Below are the code and all the weights of a small trained network. Each question names an input and a class and asks about switching units off, where a switched-off unit gives its printed mean instead of its output.

import numpy as np


def w(rows, s, z=0):
    codes = np.array(rows[::2]) - 128.0
    scale = np.full(codes.shape[1], s)
    scale[-1] = z or s
    return codes * scale


def f(y):
    return np.maximum(y, 0)


def log_softmax(a):
    a = a - a.max(-1, keepdims=True)
    return a - np.log(np.exp(a).sum(-1, keepdims=True))


def net(x, mask):
    res = np.array(x, float).reshape(1, 6) / 4 @ E
    y = f(res @ A[0][:, :-1].T + A[0][:, -1])
    res = res + np.where(mask, y, B[0][:, -1]) @ B[0][:, :-1]
    return log_softmax(res[-1] @ U[:, :-1].T + U[:, -1])


A, B = {}, {}
E = w([
[88,2,120],'x0',
[16,175,110],'x1',
[204,163,68],'x2',
[142,163,206],'x3',
[119,104,94],'x4',
[172,147,45],'x5',
],0.0063)
A[0] = w([
[165,95,142,70],'neuron 0',
[123,61,133,170],'neuron 1',
[188,125,142,163],'neuron 2',
[164,73,4,67],'neuron 3',
[103,94,148,106],'neuron 4',
[152,189,125,185],'neuron 5',
[90,112,88,64],'neuron 6',
[121,159,124,112],'neuron 7',
[162,175,107,132],'neuron 8',
[204,130,148,167],'neuron 9',
[89,152,117,162],'neuron 10',
[150,127,101,98],'neuron 11',
[124,87,150,114],'neuron 12',
[164,193,89,122],'neuron 13',
[138,152,159,116],'neuron 14',
[81,46,132,102],'neuron 15',
[138,107,154,73],'neuron 16',
[94,118,101,106],'neuron 17',
[142,104,115,82],'neuron 18',
[117,109,129,100],'neuron 19',
[118,77,135,169],'neuron 20',
[94,211,91,85],'neuron 21',
[195,124,145,125],'neuron 22',
[93,186,128,107],'neuron 23',
[154,173,99,136],'neuron 24',
[137,150,158,101],'neuron 25',
[163,149,174,143],'neuron 26',
[133,125,200,212],'neuron 27',
[61,137,97,84],'neuron 28',
[149,108,68,82],'neuron 29',
[124,84,124,3],'neuron 30',
[130,58,74,136],'neuron 31',
],0.016,0.0041)
B[0] = w([
[157,136,127,159],'neuron 0',
[171,104,107,216],'neuron 1',
[125,171,161,195],'neuron 2',
[145,194,4,243],'neuron 3',
[165,123,142,188],'neuron 4',
[74,149,187,230],'neuron 5',
[143,84,110,158],'neuron 6',
[113,111,121,162],'neuron 7',
[96,158,169,204],'neuron 8',
[149,152,179,212],'neuron 9',
[109,88,132,197],'neuron 10',
[120,151,121,158],'neuron 11',
[166,137,148,182],'neuron 12',
[72,173,184,227],'neuron 13',
[126,161,112,171],'neuron 14',
[181,95,146,238],'neuron 15',
[148,127,145,150],'neuron 16',
[132,89,118,161],'neuron 17',
[124,120,128,146],'neuron 18',
[134,123,134,147],'neuron 19',
[165,106,116,203],'neuron 20',
[49,86,106,225],'neuron 21',
[107,162,172,189],'neuron 22',
[93,96,121,207],'neuron 23',
[93,159,171,202],'neuron 24',
[125,150,111,164],'neuron 25',
[142,91,149,194],'neuron 26',
[177,127,200,255],'neuron 27',
[107,100,109,192],'neuron 28',
[121,166,77,180],'neuron 29',
[104,131,132,148],'neuron 30',
[175,155,65,207],'neuron 31',
],0.027,0.0062)
U = w([
[135,24,101,67],'0',
[151,104,180,166],'1',
[108,210,69,172],'2',
[85,195,186,3],'3',
[1,102,123,123],'4',
[80,128,183,241],'5',
],0.0084,0.0041)

Each question gives the input, the list of numbers given to net, and the class t.
The units are the neurons (one row each of A and B). Each row of codes is followed by its name. A weight is (code - 128) times the scale printed after its matrix; where a second scale follows, it is the last column's (A, B and U).
mask holds one flag per neuron, in row order. A switched-off neuron (its flag False) gives its mean, the last column of its row in B, instead of its output. The means were averaged over made-up inputs and are rounded, as every weight is.
A unit's drop is (log p(t) with every unit on - log p(t) with that unit switched off) / (log p(t) with every unit on - log p(t) with every unit switched off).
The circuit of an input: a set's keep is (log p(t) with only the set's units on - log p(t) with every unit switched off) / (log p(t) with every unit on - log p(t) with every unit switched off). Starting from the 12 units with the biggest drops (on a tie, the unit counted first), units are removed one at a time, each time the one whose removal leaves the highest keep (on an exact tie, the one counted first), for as long as the keep stays at least 0.8.
units of the circuit, in order: the units of the circuit, biggest drop first
most important unit: the unit with the biggest drop
top k neurons: the k neurons with the biggest drops, biggest first
drop of u: that unit's drop, to one decimal
input [8,7,5,-4,7,-2], class 0: top 2 neurons => (neuron 15; neuron 6)
input [1,0,-4,-1,-4,-2], class 0: units of the circuit, in order => (neuron 13; neuron 5)
input [7,-3,-7,1,-5,-6], class 1: most important unit => neuron 27
input [-1,7,2,-5,5,-3], class 4: top 4 neurons => (neuron 21; neuron 1; neuron 27; neuron 20)
input [1,2,6,-5,-7,-1], class 2: units of the circuit, in order => (neuron 3; neuron 27)
input [-5,-8,0,-4,8,-4], class 3: top 3 neurons => (neuron 9; neuron 22; neuron 2)
input [-5,3,-1,3,-6,4], class 4: units of the circuit, in order => (neuron 21; neuron 23)
input [4,5,3,4,-1,-5], class 1: top 3 neurons => (neuron 21; neuron 3; neuron 27)
input [4,5,7,2,0,-7], class 1: top 2 neurons => (neuron 21; neuron 3)
input [-5,7,6,-7,4,5], class 4: drop of neuron 21 => 0.6
input [4,7,7,-4,6,2], class 2: drop of neuron 3 => 0.4
input [6,5,0,3,-7,-7], class 1: drop of neuron 27 => 0.2
